The symbols move the items like this.
Q821 % Q752
Q821 ^ Q17
Q752 % Q284
Q752 ^ Q135
Q33 % Q913
Q33 ^ Q794
Q677 % Q949
Q677 ^ Q967
Q375 % Q549
Q375 ^ Q68
Q68 % Q43
Q68 ^ Q489
Q246 % Q446
Q246 ^ Q43
Q441 % Q51
Q441 ^ Q316
Q284 % Q779
Q284 ^ Q821
Q169 % Q498
Q169 ^ Q441
Q736 % Q466
Q736 ^ Q874
Q446 % Q871
Q446 ^ Q503
Q573 % Q952
Q573 ^ Q68
Q369 % Q533
Q369 ^ Q483
Q546 % Q874
Q546 ^ Q720
Q51 % Q68
Q51 ^ Q316
Q950 % Q615
Q950 ^ Q655
Q655 % Q736
Q655 ^ Q631
Q107 % Q986
Q107 ^ Q135
Q181 % Q782
Q181 ^ Q685
Q935 % Q349
Q935 ^ Q670
Q135 % Q821
Q135 ^ Q253
Q785 % Q369
Q785 ^ Q556
Q43 % Q503
Q43 ^ Q573
Q289 % Q289
Q289 ^ Q169
Q30 % Q483
Q30 ^ Q687
Q11 % Q687
Q11 ^ Q950
Q268 % Q922
Q268 ^ Q107
Q533 % Q670
Q533 ^ Q610
Q157 % Q327
Q157 ^ Q341
Q888 % Q253
Q888 ^ Q782
Q503 % Q246
Q503 ^ Q888
Q871 % Q52
Q871 ^ Q246
Q489 % Q687
Q489 ^ Q556
Q322 % Q573
Q322 ^ Q952
Q71 % Q489
Q71 ^ Q952
Q516 % Q685
Q516 ^ Q157
Q87 % Q51
Q87 ^ Q37
Q952 % Q43
Q952 ^ Q935
Q554 % Q169
Q554 ^ Q289
Q555 % Q486
Q555 ^ Q677
Q486 % Q720
Q486 ^ Q949
Q913 % Q984
Q913 ^ Q187
Q253 % Q736
Q253 ^ Q145
Q615 % Q236
Q615 ^ Q885
Q381 % Q181
Q381 ^ Q720
Q685 % Q779
Q685 ^ Q327
Q980 % Q995
Q980 ^ Q785
Q735 % Q289
Q735 ^ Q554
Q349 % Q466
Q349 ^ Q304
Q52 % Q512
Q52 ^ Q268
Q549 % Q995
Q549 ^ Q202
Q665 % Q157
Q665 ^ Q922
Q782 % Q145
Q782 ^ Q381
Q874 % Q11
Q874 ^ Q498
Q922 % Q341
Q922 ^ Q125
Q145 % Q885
Q145 ^ Q181
Q949 % Q794
Q949 ^ Q968
Q968 % Q885
Q968 ^ Q976
Q327 % Q949
Q327 ^ Q486
Q986 % Q353
Q986 ^ Q503
Q316 % Q87
Q316 ^ Q817
Q355 % Q986
Q355 ^ Q51
Q498 % Q546
Q498 ^ Q486
Q610 % Q568
Q610 ^ Q995
Q202 % Q125
Q202 ^ Q568
Q512 % Q107
Q512 ^ Q871
Q885 % Q950
Q885 ^ Q736
Q995 % Q670
Q995 ^ Q369
Q873 % Q355
Q873 ^ Q87
Q720 % Q498
Q720 ^ Q555
Q631 % Q984
Q631 ^ Q498
Q568 % Q446
Q568 ^ Q71
Q353 % Q556
Q353 ^ Q355
Q125 % Q253
Q125 ^ Q512
Q984 % Q36
Q984 ^ Q33
Q187 % Q33
Q187 ^ Q289
Q779 % Q665
Q779 ^ Q677
Q670 % Q817
Q670 ^ Q935
Q817 % Q37
Q817 ^ Q533
Q17 % Q135
Q17 ^ Q888
Q483 % Q785
Q483 ^ Q562
Q236 % Q995
Q236 ^ Q36
Q341 % Q665
Q341 ^ Q268
Q794 % Q187
Q794 ^ Q735
Q967 % Q885
Q967 ^ Q779
Q304 % Q562
Q304 ^ Q615
Q562 % Q785
Q562 ^ Q483
Q976 % Q967
Q976 ^ Q284
Q556 % Q71
Q556 ^ Q353
Q37 % Q610
Q37 ^ Q353
Q687 % Q562
Q687 ^ Q289
Q466 % Q677
Q466 ^ Q562
Q36 % Q349
Q36 ^ Q913

In the rows, 66 means zero.

The rows follow the links: the fewer symbols apart two items are, the more alike their rows tend to be.

Each row is also shifted at random along 5 hidden directions that mean nothing.

Some items, each with a row of numbers:
Q995
[75,88,65,79,47,75,63,57,64,68,62,46,49,60,78,69,85,82,88,68,71,61,90,68,81,75,88,71,76,65,57,72,70,79,80,54,58,79]
Q546
[60,55,77,58,59,47,52,80,47,82,64,71,82,65,39,58,71,54,49,69,82,69,45,60,43,66,65,82,73,70,61,66,62,64,70,77,66,64]
Q52
[80,74,66,59,64,57,63,72,78,79,57,68,83,55,41,47,78,57,77,51,67,44,90,87,59,54,66,69,53,67,49,64,45,77,73,72,74,95]
Q87
[65,68,67,68,86,60,69,47,62,70,71,55,47,63,85,57,42,64,69,74,73,63,40,67,56,72,75,60,75,59,81,66,61,58,74,65,56,38]
Q107
[70,79,63,74,70,69,67,69,68,72,58,69,78,55,52,49,70,59,90,48,59,50,102,89,50,58,81,67,55,61,56,62,47,77,78,62,78,80]
Q922
[75,62,77,112,48,42,87,69,28,58,85,93,84,64,82,97,94,54,90,71,65,79,92,58,87,57,54,63,46,46,76,69,83,57,75,87,95,39]
Q349
[74,100,70,66,58,56,66,59,68,66,59,42,61,83,52,56,87,73,74,74,68,69,66,62,64,59,91,72,87,67,62,85,86,60,71,84,47,71]
Q322
[66,70,59,37,72,58,63,56,93,68,80,61,61,77,51,60,76,53,44,76,82,69,22,53,85,48,31,69,57,76,64,68,92,65,31,74,64,76]
Q68
[68,55,50,75,83,53,71,41,53,76,65,70,59,76,68,54,56,61,45,90,71,79,28,52,74,57,59,68,61,67,84,65,72,60,58,84,63,52]
Q289
[73,65,62,56,69,78,58,71,83,60,86,47,74,66,75,89,68,62,64,61,66,87,85,71,71,63,67,61,52,67,65,64,64,66,74,51,83,72]
Q685
[53,65,92,57,61,81,71,71,72,81,63,68,70,74,47,67,76,59,60,63,77,61,46,74,66,56,63,54,70,64,60,54,71,44,61,71,60,61]
Q483
[77,67,57,58,52,62,58,82,47,55,84,64,69,61,80,92,97,62,74,62,66,70,70,44,88,71,62,68,54,64,68,66,100,82,62,63,73,74]
Q446
[76,93,60,64,66,48,68,62,77,74,78,37,81,64,45,60,84,57,66,78,91,70,62,69,73,52,63,76,58,72,59,70,80,77,44,79,81,73]
Q665
[65,50,81,56,91,69,94,70,63,72,61,84,73,68,68,73,54,58,55,66,51,54,33,65,74,59,52,35,64,58,81,56,65,41,54,93,52,46]
Q503
[70,53,48,70,79,55,75,58,66,77,66,80,77,63,55,50,56,67,51,75,75,59,46,66,67,58,45,73,60,71,81,62,59,77,49,76,72,74]
Q33
[71,31,63,39,73,50,63,76,91,60,95,111,84,78,51,72,71,58,54,54,68,53,40,71,74,38,26,65,78,66,88,82,70,53,64,69,60,88]
Q967
[49,58,74,70,65,71,77,76,58,41,63,89,59,76,84,83,56,65,65,63,44,73,69,49,69,78,50,56,61,63,67,66,78,55,52,69,70,45]
Q145
[52,48,77,55,63,70,70,87,64,71,77,78,84,60,47,71,74,68,59,68,85,49,41,65,61,64,48,71,83,72,74,63,76,67,42,61,62,66]
Q976
[49,60,71,66,72,65,72,74,55,50,74,95,70,86,59,68,72,52,66,62,58,72,48,54,59,57,59,60,65,59,76,66,94,48,54,76,61,47]
Q949
[53,66,87,54,58,77,64,76,87,52,65,66,61,74,68,86,63,59,57,58,59,80,71,66,73,68,46,58,59,68,47,65,68,50,57,62,74,63]
Q246
[76,73,52,58,68,50,72,67,83,60,85,57,76,59,63,73,68,61,58,78,84,69,57,58,87,60,29,72,48,73,64,72,82,82,31,72,84,75]
Q353
[71,63,52,61,65,60,42,50,62,79,59,78,43,56,64,33,64,56,79,50,66,50,65,81,53,63,72,75,62,61,57,60,47,80,94,50,65,83]
Q785
[79,80,59,77,49,73,55,66,43,69,60,51,60,59,78,72,88,73,78,64,58,70,91,60,74,78,96,69,63,62,59,63,73,81,85,60,65,76]
Q980
[77,59,59,64,54,57,68,74,47,54,93,77,66,60,87,95,95,69,73,68,76,59,53,39,98,70,50,65,67,64,80,72,103,77,58,65,65,67]
Q375
[72,61,50,81,54,56,67,48,60,64,78,77,57,67,77,69,77,64,62,82,79,75,57,53,96,57,45,74,56,66,72,72,82,74,61,69,75,69]
Q498
[60,59,74,52,81,65,78,83,75,49,68,35,69,54,89,98,27,79,39,82,64,79,57,48,64,100,43,59,66,74,67,66,58,67,38,68,70,42]
Q779
[51,45,80,66,40,59,53,82,63,54,80,126,67,76,50,72,104,38,81,37,64,59,71,63,72,44,31,71,51,60,55,62,84,57,69,59,83,80]
Q11
[69,55,59,93,50,42,53,74,20,71,49,83,77,67,61,58,70,66,65,68,52,82,89,54,48,78,87,86,64,60,64,68,56,75,95,79,73,65]
Q556
[78,88,56,47,67,58,45,57,64,77,77,40,56,65,59,56,89,51,69,66,81,69,40,57,72,57,74,74,54,67,61,63,91,75,66,65,66,73]
Q253
[54,54,64,89,71,82,90,83,53,51,62,72,79,53,87,84,44,88,70,74,56,59,95,66,59,93,66,64,72,67,77,62,58,78,48,56,72,49]
Q135
[52,74,62,62,111,93,97,68,67,61,63,47,78,73,76,68,32,79,60,78,52,63,50,67,48,77,95,42,79,68,93,57,70,52,41,73,50,31]
Q169
[70,62,68,54,99,73,65,59,66,89,66,37,77,71,60,64,44,64,44,76,65,83,40,77,43,62,97,57,70,66,83,55,51,48,79,74,56,46]

Start, symbols taken left to right, then the item you end at.
Answers are names.
[75,76,69,51,72,65,74,82,82,71,68,63,85,52,48,65,77,59,76,54,71,38,73,82,69,61,54,58,61,68,56,63,60,76,51,70,72,86]
% % % => Q466
[80,92,62,76,56,65,74,58,66,78,66,40,71,56,62,65,83,74,79,80,83,59,79,71,84,61,78,69,69,65,60,70,72,78,61,72,70,75]
^ % ^ => Q503
[72,58,66,54,73,51,68,67,87,63,77,81,79,80,49,62,67,65,60,65,70,58,50,72,62,44,54,67,87,69,80,87,66,51,67,79,52,75]
^ ^ ^ % => Q289
[67,68,52,72,69,62,69,50,74,65,65,59,61,69,69,61,56,68,53,82,68,80,58,55,82,64,47,71,52,73,67,68,70,73,46,72,75,66]
^ % ^ => Q935
[60,91,71,51,75,63,69,81,70,59,49,33,71,67,58,63,49,75,57,70,62,65,64,58,44,90,80,66,79,74,52,69,67,69,49,77,57,58]
^ % ^ ^ => Q655
[56,65,93,71,55,86,66,62,71,82,41,62,61,72,55,63,61,64,61,61,57,73,76,81,57,63,80,55,63,62,46,53,44,50,80,68,64,63]
^ ^ % => Q794
[55,32,74,72,62,75,75,78,58,67,67,84,76,52,74,83,53,82,52,77,74,59,57,62,69,82,43,67,77,70,76,60,54,69,52,57,69,59]
^ % % => Q546
[72,78,49,69,64,67,62,47,71,71,62,48,51,65,71,58,67,69,58,78,69,78,62,57,81,67,64,68,50,72,59,64,73,77,60,67,69,75]
% % % ^ => Q483
[55,60,65,98,66,90,81,71,56,59,61,62,77,56,81,77,48,89,72,77,65,70,100,71,60,85,81,68,75,68,72,60,53,77,56,49,78,53]
^ ^ => Q381
[72,76,66,62,48,53,53,68,71,70,58,79,63,75,41,44,90,68,80,57,69,46,74,72,62,54,76,79,91,67,58,82,67,69,83,72,47,96]
% ^ % % => Q670
[64,60,63,42,75,58,64,85,71,56,45,75,66,63,60,55,43,73,53,57,46,46,61,58,49,88,51,68,75,77,59,69,51,75,58,74,49,80]
^ % ^ % => Q11
[79,73,59,84,85,49,88,58,52,83,58,51,90,63,55,56,57,68,60,87,67,66,59,67,62,60,81,67,68,62,80,65,59,64,62,96,68,53]
% % ^ => Q871
[49,79,81,55,68,75,72,76,79,44,61,59,57,80,69,76,57,63,64,63,54,76,65,57,60,74,61,58,64,69,55,65,82,53,49,69,64,49]
^ % % % => Q950
[80,69,54,70,65,56,61,48,61,97,60,66,69,62,42,34,82,65,63,75,82,50,50,74,70,47,76,74,73,67,72,66,61,75,71,78,57,89]
% ^ % => Q246
[73,61,65,45,88,74,68,71,80,65,93,39,78,70,76,94,59,63,50,72,69,87,47,62,70,63,65,54,58,68,82,62,75,57,59,63,73,51]
^ ^ ^ => Q441
